Here is a tiny trained network, its code and every weight. The questions are about switching its units off for an input and a class, where a switched-off unit gives its printed mean instead of its output.

import numpy as np


def w(rows, s, z=0):
    codes = np.array(rows[::2]) - 128.0
    scale = np.full(codes.shape[1], s)
    scale[-1] = z or s
    return codes * scale


def norm(h):
    return h / np.sqrt((h * h).mean(-1, keepdims=True) + 1e-5)


def f(y):
    return y / 2 * (1 + np.tanh(0.7978845608 * (y + 0.044715 * y**3)))


def log_softmax(a):
    a = a - a.max(-1, keepdims=True)
    return a - np.log(np.exp(a).sum(-1, keepdims=True))


def net(x, mask):
    res = np.array(x, float).reshape(1, 2) / 4 @ E
    u = 0
    for l in range(2):
        y = f(norm(res) @ A[l][:, :-1].T + A[l][:, -1])
        res = res + np.where(mask[u : u + 15], y, B[l][:, -1]) @ B[l][:, :-1]
        u += 15
    return log_softmax(norm(res)[-1] @ U[:, :-1].T + U[:, -1])


A, B = {}, {}
E = w([
[82,113,216,110,115,243,76,109],'x0',
[202,188,104,86,34,89,253,79],'x1',
],0.0062)
A[0] = w([
[114,102,124,143,202,97,105,89,233],'L0N0',
[141,103,97,162,96,114,128,157,34],'L0N1',
[255,106,55,115,116,133,164,143,155],'L0N2',
[174,164,70,130,118,185,87,111,49],'L0N3',
[176,121,118,183,174,202,121,126,60],'L0N4',
[67,117,170,165,191,115,110,181,187],'L0N5',
[127,134,121,103,57,97,148,117,118],'L0N6',
[146,134,138,140,93,140,120,146,114],'L0N7',
[196,171,184,63,81,131,143,140,101],'L0N8',
[174,141,137,115,160,177,106,130,83],'L0N9',
[120,94,37,153,131,111,51,153,171],'L0N10',
[111,96,179,87,65,123,122,129,206],'L0N11',
[146,173,146,144,124,145,111,76,30],'L0N12',
[138,161,144,125,119,172,88,81,3],'L0N13',
[102,126,192,112,108,143,137,70,67],'L0N14',
],0.0089,0.00058)
B[0] = w([
[120,125,94,80,58,52,107,63,195],'L0N0',
[181,110,141,141,80,159,166,181,141],'L0N1',
[154,137,189,38,168,143,114,124,250],'L0N2',
[146,157,143,112,111,183,141,148,129],'L0N3',
[252,134,90,149,121,22,199,102,155],'L0N4',
[58,41,150,161,148,66,146,46,254],'L0N5',
[46,48,228,202,157,182,37,135,207],'L0N6',
[109,127,90,82,92,186,159,184,136],'L0N7',
[139,145,114,254,164,119,132,84,248],'L0N8',
[164,139,84,174,197,163,134,171,146],'L0N9',
[64,143,132,202,94,81,136,183,230],'L0N10',
[95,167,48,167,124,187,141,136,184],'L0N11',
[100,77,76,149,129,165,192,146,149],'L0N12',
[180,122,119,60,88,175,124,106,174],'L0N13',
[162,151,1,93,101,115,55,178,202],'L0N14',
],0.0056,0.0057)
A[1] = w([
[102,91,119,149,112,128,70,76,193],'L1N0',
[90,171,163,179,166,114,102,119,71],'L1N1',
[166,172,103,146,47,155,98,157,69],'L1N2',
[167,146,198,224,143,55,61,80,154],'L1N3',
[205,146,142,157,181,160,144,99,234],'L1N4',
[136,110,58,132,93,120,70,85,148],'L1N5',
[128,72,121,30,137,91,152,160,203],'L1N6',
[58,184,89,165,42,119,87,116,69],'L1N7',
[196,124,111,95,105,146,139,137,183],'L1N8',
[64,46,137,167,183,201,93,146,132],'L1N9',
[174,254,121,211,109,155,132,109,249],'L1N10',
[161,122,179,129,136,115,151,60,145],'L1N11',
[166,163,148,111,48,94,122,179,179],'L1N12',
[155,184,122,98,111,160,121,170,182],'L1N13',
[120,88,175,51,140,87,75,196,131],'L1N14',
],0.0098,0.0017)
B[1] = w([
[121,121,121,154,183,109,219,106,219],'L1N0',
[109,136,131,130,91,84,147,174,167],'L1N1',
[92,186,22,108,80,37,97,186,166],'L1N2',
[84,248,137,108,112,117,69,89,255],'L1N3',
[123,84,165,154,122,58,113,85,186],'L1N4',
[194,18,175,121,181,227,169,137,187],'L1N5',
[167,95,45,112,203,180,150,148,161],'L1N6',
[105,3,93,172,173,152,61,168,187],'L1N7',
[8,164,114,210,200,165,32,87,145],'L1N8',
[191,158,123,110,57,135,145,151,233],'L1N9',
[140,148,140,56,149,117,105,157,223],'L1N10',
[40,94,184,200,23,202,111,178,176],'L1N11',
[159,138,141,71,64,210,146,164,143],'L1N12',
[121,132,73,229,93,33,5,175,146],'L1N13',
[200,159,13,95,164,89,214,182,176],'L1N14',
],0.0058,0.0083)
U = w([
[29,76,105,197,203,20,143,88,157],'0',
[157,125,168,64,181,115,107,101,2],'1',
[150,128,43,169,120,186,20,171,150],'2',
[181,26,149,124,189,213,214,65,171],'3',
[101,222,250,150,70,150,101,108,188],'4',
[210,212,87,38,171,97,205,209,138],'5',
[134,144,128,65,133,131,147,80,8],'6',
[141,120,145,37,130,115,127,89,1],'7',
],0.013,0.0078)

Each question gives the input, the list of numbers given to net, and the class t.
The units are the neurons (one row each of A and B). Each row of codes is followed by its name. A weight is (code - 128) times the scale printed after its matrix; where a second scale follows, it is the last column's (A, B and U).
mask holds one flag per neuron, layer by layer. A switched-off neuron (its flag False) gives its mean, the last column of its row in B, instead of its output. The means were averaged over made-up inputs and are rounded, as every weight is.
A unit's drop is (log p(t) with every unit on - log p(t) with that unit switched off) / (log p(t) with every unit on - log p(t) with every unit switched off).
The circuit of an input: a set's keep is (log p(t) with only the set's units on - log p(t) with every unit switched off) / (log p(t) with every unit on - log p(t) with every unit switched off). Starting from the 12 units with the biggest drops (on a tie, the unit counted first), units are removed one at a time, each time the one whose removal leaves the highest keep (on an exact tie, the one counted first), for as long as the keep stays at least 0.8.
units of the circuit, in order: the units of the circuit, biggest drop first
top k neurons: the k neurons with the biggest drops, biggest first
top k neurons in layer l: the k neurons of layer l with the biggest drops, biggest first
drop when u is switched off: that unit's drop, to one decimal
input [3,-5], class 0: units of the circuit, in order	L0N5
input [4,-6], class 0: top 3 neurons	L0N5, L0N2, L1N0
input [6,-7], class 3: top 2 neurons in layer 1	L1N0, L1N9
input [4,-5], class 3: top 2 neurons in layer 1	L1N9, L1N2
input [5,-6], class 3: top 2 neurons	L0N8, L1N9
input [4,-8], class 0: top 2 neurons	L0N5, L1N0
input [6,8], class 2: top 2 neurons	L0N14, L0N5
input [4,7], class 2: top 2 neurons in layer 0	L0N14, L0N5
input [-4,1], class 5: top 2 neurons	L1N14, L0N8
input [3,8], class 4: top 2 neurons	L0N6, L0N8
input [-8,5], class 4: top 2 neurons in layer 0	L0N14, L0N6
input [6,-6], class 3: top 2 neurons in layer 0	L0N8, L0N5
input [8,-2], class 3: top 2 neurons	L0N5, L1N3
input [-3,1], class 5: units of the circuit, in order	L0N2
input [2,-2], class 3: top 2 neurons	L0N8, L1N5
input [4,5], class 2: top 2 neurons in layer 0	L0N5, L0N14
input [5,-7], class 0: top 2 neurons in layer 1	L1N0, L1N3
input [-4,3], class 4: drop when L1N11 is switched off	0.3
input [-5,4], class 4: drop when L0N14 is switched off	0.2
input [-5,0], class 5: drop when L1N12 is switched off	0.0
